Here is a tiny trained network, its code and every weight. The questions are about switching its units off for an input and a class, where a switched-off unit gives its printed mean instead of its output.

import numpy as np


def w(rows, s, z=0):
    codes = np.array(rows[::2]) - 128.0
    scale = np.full(codes.shape[1], s)
    scale[-1] = z or s
    return codes * scale


def f(y):
    return y / 2 * (1 + np.tanh(0.7978845608 * (y + 0.044715 * y**3)))


def log_softmax(a):
    a = a - a.max(-1, keepdims=True)
    return a - np.log(np.exp(a).sum(-1, keepdims=True))


def net(x, mask):
    res = np.array(x, float).reshape(1, 8) / 4 @ E
    y = f(res @ A[0][:, :-1].T + A[0][:, -1])
    res = res + np.where(mask, y, B[0][:, -1]) @ B[0][:, :-1]
    return log_softmax(res[-1] @ U[:, :-1].T + U[:, -1])


A, B = {}, {}
E = w([
[1,130,166,113,158,113,192,81,105,142],'x0',
[125,125,128,134,129,130,129,127,132,127],'x1',
[111,172,185,148,103,29,133,204,204,142],'x2',
[186,187,145,39,190,136,184,140,129,163],'x3',
[133,108,212,83,52,200,161,152,138,37],'x4',
[111,111,181,153,127,189,105,187,79,227],'x5',
[127,125,126,127,132,131,128,131,131,126],'x6',
[127,127,131,122,123,120,127,125,121,127],'x7',
],0.0076)
A[0] = w([
[127,120,192,111,63,192,157,155,142,68,85],'neuron 1',
[123,132,70,160,161,84,103,107,134,186,58],'neuron 2',
[239,108,92,120,106,165,52,178,124,111,94],'neuron 3',
[74,87,98,223,61,119,59,108,158,96,14],'neuron 4',
[123,151,56,182,174,89,107,121,143,192,72],'neuron 5',
[113,171,183,156,112,13,158,215,185,132,1],'neuron 6',
[214,223,147,3,214,138,211,145,149,177,68],'neuron 7',
[132,157,61,172,172,80,105,115,131,187,36],'neuron 8',
[101,112,210,173,136,190,61,216,62,254,56],'neuron 9',
[238,127,99,134,101,152,63,183,141,125,82],'neuron 10',
[134,151,82,119,143,49,134,47,176,37,43],'neuron 11',
[125,125,197,110,49,189,163,170,157,56,64],'neuron 12',
[139,100,71,122,177,206,132,50,50,134,86],'neuron 13',
[10,108,169,90,155,152,179,76,93,130,83],'neuron 14',
[147,83,66,109,147,211,135,40,54,89,58],'neuron 15',
],0.0064,0.0047)
B[0] = w([
[167,92,153,63,231,115,93,46,72,149,216],'neuron 1',
[151,98,166,79,175,152,108,86,99,115,158],'neuron 2',
[39,200,144,180,161,50,193,61,166,176,210],'neuron 3',
[65,42,112,198,102,193,86,148,81,96,173],'neuron 4',
[183,81,174,53,198,142,98,53,76,114,177],'neuron 5',
[120,170,213,77,67,219,37,156,241,223,203],'neuron 6',
[21,3,90,249,71,194,70,149,57,68,253],'neuron 7',
[151,77,167,61,192,142,105,51,95,112,164],'neuron 8',
[178,124,11,52,92,180,245,124,202,6,247],'neuron 9',
[4,188,134,183,171,58,203,28,175,163,201],'neuron 10',
[174,132,39,71,78,194,215,169,180,53,189],'neuron 11',
[183,76,140,60,228,125,86,48,75,144,228],'neuron 12',
[143,173,182,109,68,141,84,201,203,176,206],'neuron 13',
[66,203,128,209,160,34,185,61,150,169,198],'neuron 14',
[129,177,211,101,67,144,62,194,219,209,211],'neuron 15',
],0.0073,0.0055)
U = w([
[182,97,167,35,227,120,74,63,58,136,108],'0',
[133,187,192,92,53,156,45,195,219,202,105],'1',
[70,197,128,208,160,43,220,68,138,163,104],'2',
[184,130,21,54,83,180,248,163,169,37,94],'3',
[74,42,105,255,80,181,53,168,40,89,101],'4',
[161,151,122,135,123,83,120,166,80,130,252],'5',
],0.0088,0.018)

Each question gives the input, the list of numbers given to net, and the class t.
The units are the neurons (one row each of A and B). Each row of codes is followed by its name. A weight is (code - 128) times the scale printed after its matrix; where a second scale follows, it is the last column's (A, B and U).
mask holds one flag per neuron, in row order. A switched-off neuron (its flag False) gives its mean, the last column of its row in B, instead of its output. The means were averaged over made-up inputs and are rounded, as every weight is.
A unit's drop is (log p(t) with every unit on - log p(t) with that unit switched off) / (log p(t) with every unit on - log p(t) with every unit switched off).
The circuit of an input: a set's keep is (log p(t) with only the set's units on - log p(t) with every unit switched off) / (log p(t) with every unit on - log p(t) with every unit switched off). Starting from the 12 units with the biggest drops (on a tie, the unit counted first), units are removed one at a time, each time the one whose removal leaves the highest keep (on an exact tie, the one counted first), for as long as the keep stays at least 0.8.
units of the circuit, in order: the units of the circuit, biggest drop first
unit that matters most: the unit with the biggest drop
top k neurons: the k neurons with the biggest drops, biggest first
drop of u: that unit's drop, to one decimal
input [-8,-6,5,7,5,7,2,6], class 2: unit that matters most => neuron 10
input [-8,3,-4,4,-3,2,-8,2], class 2: top 2 neurons => [neuron 10; neuron 3]
input [-6,5,-5,6,0,4,4,2], class 2: units of the circuit, in order => [neuron 3; neuron 10]
input [3,-3,5,-3,-6,6,5,-6], class 0: units of the circuit, in order => [neuron 5; neuron 8]
input [3,-2,4,-6,-7,-1,-1,1], class 0: top 3 neurons => [neuron 5; neuron 7; neuron 8]
input [-7,7,-6,-5,-6,7,4,5], class 2: top 2 neurons => [neuron 3; neuron 10]
input [-6,-8,7,0,-5,-7,-8,1], class 1: top 2 neurons => [neuron 6; neuron 9]
input [-7,5,-5,-7,-1,-7,7,3], class 2: top 3 neurons => [neuron 3; neuron 10; neuron 7]
input [-2,-5,6,4,8,-4,-7,-2], class 0: top 2 neurons => [neuron 12; neuron 1]
input [0,-7,-2,-1,-2,-4,-7,-4], class 3: units of the circuit, in order => [neuron 11; neuron 1]
input [0,1,-4,-5,7,5,-1,-1], class 0: top 3 neurons => [neuron 1; neuron 12; neuron 7]
input [6,4,-7,-2,7,3,3,-6], class 0: top 4 neurons => [neuron 1; neuron 12; neuron 6; neuron 3]
input [2,-6,4,-1,0,-3,-6,2], class 1: top 3 neurons => [neuron 9; neuron 6; neuron 7]
input [-3,4,-8,0,7,0,8,6], class 1: units of the circuit, in order => [neuron 15]
input [-6,-7,5,-3,-8,-5,7,0], class 0: top 3 neurons => [neuron 5; neuron 8; neuron 2]
input [1,-8,-6,-2,3,6,-6,0], class 1: top 2 neurons => [neuron 15; neuron 13]
input [-5,-8,-2,-2,0,5,-3,1], class 2: top 2 neurons => [neuron 3; neuron 10]
input [3,8,1,7,-3,-6,-2,1], class 4: top 2 neurons => [neuron 7; neuron 9]
input [7,-5,-8,-7,-7,4,6,-5], class 1: units of the circuit, in order => [neuron 13; neuron 15]
input [5,-2,4,-5,-7,2,7,7], class 0: unit that matters most => neuron 5
input [-7,-7,4,5,1,-7,-5,-3], class 2: top 3 neurons => [neuron 10; neuron 3; neuron 9]
input [-4,1,-4,4,4,8,-6,-6], class 3: drop of neuron 9 => 1.4
input [-3,-1,-3,8,3,-6,3,2], class 4: drop of neuron 7 => 0.9
input [-3,-1,-8,-7,-5,5,3,6], class 1: drop of neuron 4 => 0.0
input [-8,-7,-1,-2,-4,-3,6,7], class 2: drop of neuron 3 => 0.1
